What each symbol does to the states:
j542 o j145
j542 q j754
j542 a j541
j42 o j860
j42 q j136
j42 a j37
j184 o j643
j184 q j346
j184 a j623
j623 o j156
j623 q j847
j623 a j83
j425 o j907
j425 q j873
j425 a j131
j293 o j844
j293 q j212
j293 a j80
j809 o j42
j809 q j905
j809 a j849
j523 o j810
j523 q j800
j523 a j803
j640 o j736
j640 q j632
j640 a j511
j828 o j623
j828 q j597
j828 a j579
j905 o j136
j905 q j162
j905 a j609
j597 o j847
j597 q j182
j597 a j523
j145 o j769
j145 q j706
j145 a j182
j849 o j37
j849 q j609
j849 a j873
j287 o j177
j287 q j9
j287 a j493
j508 o j404
j508 q j809
j508 a j860
j110 o j542
j110 q j151
j110 a j706
j511 o j458
j511 q j739
j511 a j433
j579 o j83
j579 q j523
j579 a j316
j977 o j85
j977 q j414
j977 a j151
j115 o j131
j115 q j844
j115 a j101
j729 o j162
j729 q j368
j729 a j508
j800 o j756
j800 q j623
j800 a j807
j844 o j265
j844 q j70
j844 a j394
j182 o j276
j182 q j184
j182 a j800
j77 o j852
j77 q j454
j77 a j715
j847 o j579
j847 q j276
j847 a j810
j718 o j873
j718 q j130
j718 a j844
j706 o j541
j706 q j417
j706 a j184
j151 o j754
j151 q j985
j151 a j417
j541 o j182
j541 q j220
j541 a j643
j493 o j247
j493 q j736
j493 a j771
j136 o j849
j136 q j81
j136 a j718
j130 o j293
j130 q j860
j130 a j70
j690 o j977
j690 q j451
j690 a j202
j543 o j905
j543 q j729
j543 a j81
j120 o j511
j120 q j177
j120 a j342
j83 o j763
j83 q j810
j83 a j824
j643 o j800
j643 q j828
j643 a j156
j873 o j115
j873 q j293
j873 a j265
j205 o j396
j205 q j542
j205 a j769
j454 o j583
j454 q j898
j454 a j317
j146 o j809
j146 q j543
j146 a j136
j131 o j584
j131 q j265
j131 a j632
j247 o j479
j247 q j545
j247 a j84
j276 o j523
j276 q j643
j276 a j756
j188 o j454
j188 q j433
j188 a j258
j621 o j368
j621 q j763
j621 a j146
j192 o j729
j192 q j621
j192 a j482
j265 o j101
j265 q j80
j265 a j287
j488 o j124
j488 q j85
j488 a j542
j80 o j394
j80 q j907
j80 a j9
j370 o j488
j370 q j977
j370 a j110
j715 o j415
j715 q j317
j715 a j370
j807 o j621
j807 q j83
j807 a j574
j340 o j493
j340 q j640
j340 a j545
j316 o j824
j316 q j803
j316 a j729
j7 o j217
j7 q j84
j7 a j852
j258 o j317
j258 q j217
j258 a j690
j763 o j574
j763 q j316
j763 a j543
j584 o j640
j584 q j101
j584 a j120
j769 o j597
j769 q j541
j769 a j276
j754 o j706
j754 q j590
j754 a j220
j482 o j508
j482 q j146
j482 a j42
j202 o j151
j202 q j376
j202 a j590
j451 o j414
j451 q j715
j451 a j376
j159 o j9
j159 q j131
j159 a j640
j156 o j807
j156 q j579
j156 a j763
j376 o j985
j376 q j370
j376 a j124
j162 o j81
j162 q j482
j162 a j404
j101 o j632
j101 q j394
j101 a j177
j609 o j718
j609 q j404
j609 a j293
j396 o j346
j396 q j145
j396 a j597
j36 o j370
j36 q j690
j36 a j85
j898 o j258
j898 q j7
j898 a j228
j417 o j220
j417 q j205
j417 a j346
j81 o j609
j81 q j508
j81 a j130
j824 o j543
j824 q j192
j824 a j162
j346 o j828
j346 q j769
j346 a j847
j228 o j690
j228 q j852
j228 a j414
j860 o j212
j860 q j849
j860 a j425
j985 o j590
j985 q j488
j985 a j205
j342 o j433
j342 q j247
j342 a j7
j37 o j425
j37 q j718
j37 a j115
j368 o j482
j368 q j574
j368 a j809
j415 o j376
j415 q j36
j415 a j488
j771 o j84
j771 q j458
j771 a j454
j70 o j80
j70 q j425
j70 a j159
j458 o j188
j458 q j342
j458 a j898
j590 o j417
j590 q j124
j590 a j396
j217 o j228
j217 q j77
j217 a j451
j810 o j316
j810 q j756
j810 a j192
j85 o j110
j85 q j202
j85 a j754
j545 o j771
j545 q j511
j545 a j188
j414 o j202
j414 q j415
j414 a j985
j479 o j7
j479 q j771
j479 a j77
j433 o j898
j433 q j479
j433 a j217
j739 o j342
j739 q j493
j739 a j479
j736 o j545
j736 q j120
j736 a j458
j317 o j36
j317 q j228
j317 a j977
j632 o j120
j632 q j287
j632 a j739
j9 o j340
j9 q j584
j9 a j736
j852 o j451
j852 q j583
j852 a j415
j394 o j287
j394 q j159
j394 a j340
j177 o j739
j177 q j340
j177 a j247
j803 o j192
j803 q j807
j803 a j368
j212 o j70
j212 q j37
j212 a j907
j220 o j184
j220 q j396
j220 a j828
j574 o j146
j574 q j824
j574 a j905
j124 o j205
j124 q j110
j124 a j145
j583 o j715
j583 q j258
j583 a j36
j907 o j159
j907 q j115
j907 a j584
j84 o j77
j84 q j188
j84 a j583
j756 o j803
j756 q j156
j756 a j621
j404 o j130
j404 q j42
j404 a j212

In the rows, 446 means zero.

The rows follow the links: the fewer symbols apart two states are, the more alike their rows tend to be.

Each row is also shifted at random along 11 hidden directions that mean nothing.

Name the state of each row.
 481   459   459   403   361   453   497   509   516   415   455   586   452   389   380   446   499   472   365   448   448   413   491   459   421   376   491   442   494   542   456   455   449   469   415   438   402   366   431   405   452   492   413   506   247   487   551   390   391   406   460   405   464   496   401   423   422   433   486   554   451   455   445   414   415   485 | j609
 492   474   403   436   445   479   423   387   426   441   478   515   420   425   384   415   399   420   422   348   458   538   482   457   459   610   446   381   476   488   465   436   511   385   455   511   492   500   491   450   504   378   450   458   549   464   415   454   520   533   367   435   414   475   515   494   511   459   501   422   465   557   491   452   446   439 | j800
 518   424   492   448   506   427   381   449   470   462   415   459   460   490   322   635   458   458   421   390   410   396   449   432   466   467   377   428   529   434   462   437   466   448   446   523   424   311   494   484   463   472   460   505   427   462   464   415   553   375   453   475   332   388   395   444   400   484   370   403   431   520   459   360   380   442 | j120
 510   442   467   460   502   455   434   499   422   417   449   539   511   438   363   549   365   407   378   321   436   441   459   449   517   400   410   468   476   451   517   390   474   467   432   446   414   437   410   444   414   475   438   449   518   455   419   464   443   410   481   387   427   405   414   511   401   409   373   433   490   406   529   404   389   490 | j640
 423   428   437   486   495   411   439   406   379   462   365   472   443   490   450   474   400   435   509   319   392   437   396   396   498   390   443   498   397   462   410   498   381   495   445   437   457   416   501   437   411   429   456   500   515   435   491   432   399   447   459   421   532   402   363   495   465   348   398   474   498   425   384   432   365   429 | j852
 491   452   431   525   486   429   443   461   390   416   417   543   511   359   555   427   358   369   459   530   475   429   449   426   514   315   446   526   462   448   400   400   470   467   472   388   474   547   357   447   378   460   479   442   592   387   452   471   481   507   521   417   523   425   476   518   445   365   436   386   465   322   427   489   452   363 | j690
 401   457   405   494   438   499   493   463   476   480   465   283   460   452   352   377   541   445   418   437   470   435   414   438   377   563   424   433   408   401   476   510   483   431   413   418   482   490   512   458   489   405   455   383   374   382   309   429   367   451   363   462   330   488   345   409   488   504   430   474   438   386   527   485   424   513 | j145
 493   457   425   438   476   477   432   332   414   480   446   324   399   492   455   503   413   452   463   359   459   469   459   447   430   565   416   395   412   416   488   454   445   376   463   551   507   472   503   436   435   369   425   442   532   435   453   423   474   495   334   461   420   434   453   476   503   501   425   451   481   547   441   419   423   489 | j523
 526   485   418   415   340   467   477   486   434   441   458   533   425   385   503   325   453   446   437   435   447   467   480   443   448   368   546   447   453   533   423   420   401   469   444   445   460   441   404   381   472   442   416   510   406   481   502   442   401   497   474   426   528   502   482   393   481   379   539   505   468   457   377   470   468   447 | j621
 555   462   455   389   506   449   434   351   419   426   478   327   408   521   430   502   455   494   462   396   468   487   478   492   424   553   399   411   391   373   437   484   427   375   437   476   433   462   530   449   424   443   430   366   503   465   404   479   480   430   358   500   413   406   431   535   450   496   415   435   420   532   497   420   446   445 | j849
 389   413   488   391   475   451   456   474   484   447   497   332   424   546   495   459   422   516   456   374   485   420   440   480   428   457   397   421   435   317   486   341   421   410   445   501   410   412   346   439   450   473   416   288   345   468   381   535   415   376   493   466   459   434   533   292   389   562   397   384   461   418   534   447   496   435 | j37
 367   421   429   477   453   448   486   435   388   431   378   406   433   495   336   328   487   477   489   318   415   490   397   398   437   485   459   468   423   531   402   535   372   506   412   395   437   402   498   425   513   421   467   517   411   441   369   438   383   446   444   450   506   481   361   409   492   300   469   521   467   422   448   499   344   440 | j415
 539   454   469   419   420   470   476   492   458   408   466   406   477   419   538   446   448   446   417   469   483   437   481   467   422   343   457   465   429   412   429   390   433   445   436   437   411   467   344   390   385   469   420   411   420   453   438   473   433   426   456   484   447   442   459   444   403   466   429   503   439   411   425   471   481   454 | j718
 402   443   449   441   396   474   418   393   452   471   455   312   404   434   525   429   432   470   472   637   469   407   471   453   446   497   473   428   503   488   576   394   416   385   509   524   505   448   382   460   459   414   429   503   444   435   524   408   462   489   459   407   512   471   605   328   485   473   515   406   449   489   403   454   471   525 | j623
 423   428   451   451   411   416   444   495   415   433   360   468   435   476   444   315   528   462   530   326   374   513   392   390   430   393   497   476   423   500   262   526   355   547   412   388   400   348   472   406   513   433   488   558   416   480   384   481   463   430   476   553   466   450   394   393   461   313   487   538   413   483   307   524   421   337 | j898
 445   418   473   481   480   473   462   516   444   420   448   450   509   433   397   426   384   401   398   447   448   499   416   431   457   453   427   451   433   486   564   410   490   503   438   392   405   520   352   466   443   440   455   460   514   447   373   453   385   420   476   376   451   441   483   470   414   394   422   478   461   360   508   482   436   570 | j771
 542   440   422   499   570   375   436   372   426   474   394   632   418   510   366   507   370   451   487   203   439   428   399   402   495   509   361   449   453   392   329   477   492   436   438   503   487   417   566   483   465   426   491   364   449   414   470   469   485   468   446   417   477   399   354   484   477   458   380   338   507   436   520   397   352   273 | j414
 606   501   410   409   494   397   450   324   405   486   498   515   370   462   383   521   458   494   455   516   473   406   479   489   446   490   434   408   422   433   418   525   456   386   453   454   499   469   635   497   446   504   426   364   456   446   540   390   467   475   415   413   452   448   332   569   479   480   458   329   431   467   526   329   445   394 | j192
 345   451   456   402   423   474   444   437   423   465   512   340   438   445   463   526   425   470   413   570   466   372   493   497   475   394   464   440   460   440   598   383   404   402   471   463   466   448   407   451   411   503   381   423   453   453   499   420   401   424   479   387   469   461   473   420   423   474   438   396   463   422   503   381   473   564 | j482
 403   435   450   503   430   472   427   463   465   468   442   350   484   375   424   459   514   402   424   681   466   436   450   422   393   469   435   420   518   484   465   450   512   462   465   435   476   476   413   493   482   436   482   526   480   402   391   377   563   468   435   509   300   480   459   428   449   464   469   420   374   435   416   481   476   477 | j488
 533   462   469   394   440   449   400   439   425   430   470   405   439   453   440   473   463   456   451   534   423   497   470   480   452   467   471   426   445   473   475   460   421   442   457   433   412   439   468   465   456   472   441   499   538   500   437   452   501   431   439   483   413   416   489   512   428   421   475   444   390   529   412   427   486   488 | j115
 333   451   427   481   360   502   481   506   475   447   473   520   496   326   465   442   395   379   350   528   475   404   489   443   463   372   495   452   512   540   581   359   503   448   463   463   484   497   317   415   423   430   413   518   424   423   523   380   400   493   466   343   468   518   503   409   457   439   479   496   506   387   452   448   451   568 | j276
 396   412   471   412   446   454   406   439   385   417   403   500   441   484   276   432   425   438   445   355   365   592   434   417   473   542   474   392   472   634   522   495   414   525   436   430   388   391   476   469   538   423   459   658   575   542   415   409   494   428   432   428   454   455   481   504   455   272   499   534   434   582   411   441   385   561 | j247
 420   469   432   400   417   471   492   429   449   431   524   282   400   482   568   276   439   510   487   563   506   453   449   509   438   508   482   467   361   377   533   420   390   375   465   401   455   559   394   443   433   448   411   276   402   436   403   531   291   464   470   381   596   470   579   362   468   486   509   403   452   362   525   513   528   493 | j574
 526   474   403   484   438   442   383   420   509   476   424   643   446   395   473   449   393   347   445   296   406   532   424   416   463   596   444   404   457   434   379   461   579   410   458   531   494   497   522   459   462   319   500   485   557   444   487   460   533   547   332   452   371   410   512   538   510   538   466   460   467   594   363   462   473   378 | j417
 413   445   438   398   483   417   421   317   403   477   499   323   339   524   479   408   446   547   536   620   497   430   466   485   438   563   426   392   476   409   458   432   402   356   504   497   506   460   484   515   517   476   443   345   451   450   446   468   526   480   487   459   520   471   570   345   481   488   518   249   409   478   514   428   505   365 | j579
 439   432   456   506   497   405   413   396   444   457   435   431   452   400   559   484   414   426   493   734   490   379   442   442   459   412   410   472   498   416   442   420   486   421   507   437   493   515   397   520   407   473   490   417   504   383   507   422   538   482   513   437   483   424   532   447   438   473   452   301   404   371   431   456   492   371 | j370
 508   457   455   389   482   481   387   393   333   448   487   227   412   519   439   511   441   501   485   424   462   443   507   486   481   455   425   426   474   387   460   380   346   379   468   511   469   397   445   431   475   481   410   421   583   468   331   507   562   443   466   537   397   424   476   407   442   425   431   330   426   506   492   417   451   414 | j81
 492   479   424   420   390   494   480   537   473   413   493   490   468   429   454   352   440   448   401   245   469   467   480   471   460   438   472   459   449   392   411   371   445   417   412   460   432   436   389   368   466   434   422   361   369   457   353   549   387   457   451   451   445   468   472   369   447   482   456   479   488   425   509   496   459   402 | j162
 454   450   403   474   470   424   465   410   434   505   403   540   399   509   409   466   412   466   477   129   427   389   414   401   478   449   422   453   438   396   362   453   420   436   427   542   507   359   536   405   467   404   436   398   350   421   490   458   393   468   434   420   490   445   336   368   500   474   394   426   553   449   464   399   352   341 | j346
 368   415   479   409   520   411   420   423   395   415   463   442   434   518   345   482   424   502   468   477   437   465   448   474   490   484   411   441   474   463   481   450   410   451   453   406   403   410   471   507   486   522   453   420   488   486   398   480   491   389   515   427   486   431   469   458   408   380   444   345   416   438   550   413   432   427 | j177
 713   499   419   441   404   446   413   441   539   449   467   623   404   406   524   351   395   431   448   366   471   491   463   446   454   587   457   407   497   420   402   385   538   366   473   562   490   473   440   443   494   360   480   392   400   454   510   510   486   538   416   415   483   434   629   377   503   563   525   399   471   542   423   482   494   334 | j83
 371   459   434   361   380   427   421   443   386   463   495   396   357   487   466   326   522   542   525   523   447   453   480   476   442   420   517   412   503   465   336   420   331   436   460   447   459   352   456   441   573   517   429   438   400   507   390   506   541   458   548   545   474   513   514   282   461   396   562   325   387   499   433   457   527   303 | j824

Where do the symbols, taken in turn from left to right, take each start?
Answers are names.
 465   416   473   452   479   451   404   502   347   428   406   464   493   447   423   482   416   404   459   336   411   514   451   407   476   328   442   443   486   490   356   387   409   536   436   440   410   400   364   412   479   465   459   557   615   484   331   478   596   435   504   557   371   432   420   464   408   315   420   447   430   465   386   466   437   388
o o o q o o q a => j376
 340   442   410   461   428   466   465   461   475   484   447   568   435   461   320   468   421   440   393   178   435   435   444   418   458   517   432   404   497   458   456   420   494   433   420   536   485   377   489   422   508   400   431   443   349   446   448   433   429   464   409   405   403   492   392   372   485   494   426   460   532   488   516   406   379   437
a a a a q a q q a => j212
 435   447   436   492   475   450   454   446   366   429   418   347   487   421   439   405   481   412   476   561   433   471   425   434   448   395   458   495   393   476   424   519   411   497   437   324   436   517   466   460   423   464   468   491   584   412   359   430   441   455   454   477   431   436   362   553   447   325   442   467   402   367   424   489   438   474
o a o a o o o o => j643
 410   468   412   378   474   414   487   359   397   477   479   486   365   533   355   471   469   522   467   269   442   443   452   476   442   479   448   412   368   420   384   529   393   421   411   450   458   409   622   434   466   482   401   356   391   483   473   442   385   435   399   440   475   468   286   505   474   452   432   431   480   486   526   356   412   401
o a q q q o a q q o a => j265
 424   432   448   504   426   467   417   442   470   428   383   428   484   398   537   409   411   371   468   453   421   503   421   406   449   489   453   464   450   479   457   442   482   454   469   468   456   494   376   432   413   342   487   553   550   421   458   443   477   499   393   458   454   419   554   465   476   433   460   533   453   501   320   527   447   478
q a q q a o o => j541
 454   400   504   440   500   413   406   459   475   465   398   443   436   534   386   575   436   493   462   354   414   383   418   418   463   434   385   441   510   417   462   411   421   466   450   530   419   295   436   468   467   472   455   467   352   465   483   444   482   360   503   453   432   397   445   343   396   478   373   407   457   476   447   386   382   426
q q a o o q => j7
 423   450   431   456   439   451   414   371   439   476   434   424   415   444   550   487   379   430   482   454   450   414   461   439   480   465   450   443   465   430   491   400   440   381   494   547   516   460   424   439   410   392   433   461   502   424   550   434   466   509   425   414   509   432   538   414   489   495   453   413   496   502   390   430   449   444
a a o q a q o q => j809
 434   464   419   498   470   432   413   464   465   495   494   541   466   384   509   508   386   405   428   542   499   341   469   455   495   402   411   455   541   356   436   334   532   391   491   496   527   483   399   492   447   476   461   334   466   383   461   471   541   500   527   422   403   448   504   386   440   555   428   237   462   359   521   414   504   322
q o q o a o q a => j824
 532   453   445   436   485   454   488   522   438   389   477   483   463   495   231   332   484   515   412   332   464   467   438   468   467   529   423   467   467   461   453   473   431   462   395   360   387   405   491   472   545   513   464   347   330   458   277   527   363   384   514   396   467   467   397   394   431   367   458   398   437   345   653   470   375   418
a q o a q q q a => j77
 425   406   468   483   450   480   522   528   483   424   387   293   492   502   467   343   490   449   454   279   439   483   368   402   376   422   428   490   336   393   426   481   407   526   388   388   377   451   372   380   415   392   453   416   343   421   321   488   283   381   410   484   449   436   373   382   424   429   376   629   469   351   419   548   403   520
q q o o o o a q o a => j754
 356   451   431   412   385   472   454   471   491   467   494   506   439   415   459   444   449   426   399   398   457   477   470   458   412   465   469   383   463   445   447   398   503   432   440   492   454   455   413   422   473   421   423   440   414   478   451   442   482   469   407   473   374   497   481   420   449   528   469   472   455   512   441   440   511   459
a o o a a a q o o a => j739
 354   406   445   475   489   441   465   347   397   511   378   231   401   544   521   477   443   467   535   380   428   422   381   394   404   439   419   446   345   396   448   496   366   466   454   493   491   446   477   424   401   380   431   460   477   408   466   398   385   448   386   480   480   428   369   411   484   449   381   503   492   447   357   444   402   501
q q a q o a o a q => j756
 396   414   479   418   531   374   446   359   413   424   423   493   413   507   394   517   428   493   486   517   433   457   430   461   456   453   412   446   410   481   443   533   419   467   448   390   402   437   527   507   419   507   456   445   472   477   522   409   450   394   460   416   531   414   401   558   414   384   430   423   417   454   471   391   414   444
q o a o o a a q o o => j542
 618   486   407   498   445   479   438   404   397   477   443   357   415   440   405   348   413   460   469   551   461   412   434   434   496   551   472   467   467   510   603   450   408   405   491   464   531   499   482   485   495   415   450   464   493   397   458   418   351   519   479   307   565   456   516   377   532   377   515   358   486   379   502   452   388   536
a a a q o o => j729
